Below are the code and all the weights of a small trained network. Each question names an input and a target symbol and asks about switching units off, where a switched-off unit gives its printed mean instead of its output.

import numpy as np


def w(rows, s, z=0):
    codes = np.array(rows[::2]) - 128.0
    scale = np.full(codes.shape[1], s)
    scale[-1] = z or s
    return codes * scale


def f(y):
    return y / 2 * (1 + np.tanh(0.7978845608 * (y + 0.044715 * y**3)))


def softmax(a):
    e = np.exp(a - a.max(-1, keepdims=True))
    return e / e.sum(-1, keepdims=True)


def log_softmax(a):
    a = a - a.max(-1, keepdims=True)
    return a - np.log(np.exp(a).sum(-1, keepdims=True))


def net(x, mask):
    ids = ['ΦΩαβγδζηθ'.index(c) for c in x.split()]
    T = len(ids)
    res = E[ids] + P[:T]
    r = res
    for j in range(3):
        rows = slice(3 * j, 3 * j + 3)
        q, k, v = (r @ M[0][rows].T for M in (Q, K, V))
        z = softmax(np.where(np.tri(T) > 0, q @ k.T / 3**0.5, -1e9)) @ v
        o = O[0][rows]
        res = res + np.where(mask[j], z, o[:, -1]) @ o[:, :-1]
    y = f(res @ A[0][:, :-1].T + A[0][:, -1])
    res = res + np.where(mask[3:7], y, B[0][:, -1]) @ B[0][:, :-1]
    return log_softmax(res[-1] @ U[:, :-1].T + U[:, -1])


Q, K, V, O, A, B = {}, {}, {}, {}, {}, {}
E = w([
[75,42,119,85],'Φ',
[139,84,48,114],'Ω',
[46,113,252,189],'α',
[82,123,31,127],'β',
[81,126,31,127],'γ',
[62,187,83,59],'δ',
[116,108,116,189],'ζ',
[124,172,61,185],'η',
[183,223,159,119],'θ',
],0.016)
P = w([
[3,111,202,168],'0',
[31,114,192,163],'1',
[57,117,177,151],'2',
[76,122,161,142],'3',
[101,123,143,138],'4',
[116,127,129,132],'5',
[135,129,117,120],'6',
[144,136,106,113],'7',
[155,142,93,106],'8',
[166,149,80,105],'9',
[173,161,68,101],'10',
[174,156,65,97],'11',
],0.0073)
Q[0] = w([
[97,130,161,68],'head 1',
[220,213,254,188],'head 1',
[117,178,144,185],'head 1',
[107,172,150,77],'head 2',
[65,62,67,97],'head 2',
[126,216,83,157],'head 2',
[74,93,136,56],'head 3',
[29,149,123,171],'head 3',
[99,65,52,166],'head 3',
],0.023)
K[0] = w([
[149,161,152,99],'head 1',
[71,74,254,176],'head 1',
[84,102,127,116],'head 1',
[165,158,137,100],'head 2',
[108,77,65,55],'head 2',
[120,187,101,180],'head 2',
[115,113,139,37],'head 3',
[161,144,39,115],'head 3',
[77,47,83,141],'head 3',
],0.027)
V[0] = w([
[83,212,107,176],'head 1',
[166,182,165,92],'head 1',
[64,127,123,8],'head 1',
[205,49,135,187],'head 2',
[228,118,191,56],'head 2',
[67,143,185,31],'head 2',
[172,17,139,215],'head 3',
[75,84,26,165],'head 3',
[111,218,102,188],'head 3',
],0.012)
O[0] = w([
[136,28,155,100,194],'head 1',
[140,117,182,178,63],'head 1',
[40,170,213,106,207],'head 1',
[81,134,219,81,57],'head 2',
[97,5,168,148,2],'head 2',
[197,59,56,122,194],'head 2',
[192,59,113,222,99],'head 3',
[33,55,110,149,251],'head 3',
[148,99,75,61,106],'head 3',
],0.011,0.0086)
A[0] = w([
[208,99,192,230,103],'neuron 1',
[51,70,204,211,80],'neuron 2',
[83,66,146,55,1],'neuron 3',
[19,173,252,241,76],'neuron 4',
],0.012,0.0045)
B[0] = w([
[232,111,54,84,156],'neuron 1',
[95,187,214,172,248],'neuron 2',
[117,88,102,36,211],'neuron 3',
[172,98,1,56,205],'neuron 4',
],0.022,0.011)
U = w([
[47,67,16,190,121],'Φ',
[69,179,108,174,254],'Ω',
[143,109,95,112,74],'α',
[68,102,143,119,122],'β',
[69,104,146,116,115],'γ',
[98,114,123,64,57],'δ',
[104,109,110,118,67],'ζ',
[101,2,104,127,125],'η',
[161,172,167,85,191],'θ',
],0.008,0.0089)

Each question gives the input, a string of symbols that net reads in full, and the target symbol t.
The units are the heads (3 rows each of Q, K, V and O) and the neurons (one row each of A and B). Each row of codes is followed by its name. A weight is (code - 128) times the scale printed after its matrix; where a second scale follows, it is the last column's (O, A, B and U).
mask holds one flag per unit, heads first, then neurons. A switched-off unit (its flag False) gives its mean, the last column of its rows in O or B, instead of its output. The means were averaged over made-up inputs and are rounded, as every weight is.
A unit's drop is (log p(t) with every unit on - log p(t) with that unit switched off) / (log p(t) with every unit on - log p(t) with every unit switched off).
The circuit of an input: a set's keep is (log p(t) with only the set's units on - log p(t) with every unit switched off) / (log p(t) with every unit on - log p(t) with every unit switched off). Starting from all 7 units, units are removed one at a time, each time the one whose removal leaves the highest keep (on an exact tie, the one counted first), for as long as the keep stays at least 0.8.
circuit, biggest first: the units of the circuit, biggest drop first
unit that matters most: the unit with the biggest drop
top k neurons: the k neurons with the biggest drops, biggest first
heads that matter: for each layer, one digit per head in row order, 1 if its drop is at least 0.15 and else 0, layers parted by /
drop of u: that unit's drop, to one decimal
input η η θ δ α θ Ω γ Φ γ, target Ω: unit that matters most -> head 2
input η δ θ η θ γ Φ, target γ: circuit, biggest first -> (head 3; neuron 2; head 2; neuron 3)
input Φ α β η, target Φ: top 2 neurons -> (neuron 2; neuron 4)
input Φ η Φ Ω Φ δ Φ Φ η γ γ Ω, target Ω: circuit, biggest first -> (neuron 4; neuron 3)
input ζ η Ω ζ β α η Φ Φ β, target Ω: heads that matter -> 110
input Φ Φ Φ Φ Φ α, target α: circuit, biggest first -> (head 3; neuron 4; neuron 1; neuron 2)
input Ω Φ η Φ Φ θ δ θ ζ β Φ Φ, target β: heads that matter -> 011
input δ α δ Φ, target δ: heads that matter -> 100
input α α Φ Φ Φ η δ Φ, target δ: circuit, biggest first -> (head 1; neuron 3)
input α Φ α Φ Φ Φ, target Φ: circuit, biggest first -> (neuron 4; head 1; head 3)
input δ Φ Ω Ω, target Ω: heads that matter -> 001
input Φ ζ Φ α, target α: top 2 neurons -> (neuron 1; neuron 4)
input α Φ Φ δ Φ Φ ζ, target Φ: circuit, biggest first -> (head 1; neuron 4; head 3)
input Φ Φ Ω δ α, target δ: top 2 neurons -> (neuron 2; neuron 3)
input ζ θ Φ ζ Φ δ θ δ Φ Φ η, target Φ: circuit, biggest first -> (neuron 4; neuron 2; head 2)
input Φ α η η δ α α Φ θ Φ, target θ: unit that matters most -> neuron 2
input α Φ β Φ, target β: top 3 neurons -> (neuron 2; neuron 3; neuron 4)
input Ω Φ β β Φ η Φ Φ Φ γ Φ Φ, target γ: drop of neuron 1 -> 0.1
input η δ α α η η Φ η Φ, target η: drop of neuron 3 -> 0.1
input η Φ Φ Φ ζ Φ Φ Φ Φ Φ α η, target Ω: top neuron -> (neuron 4)
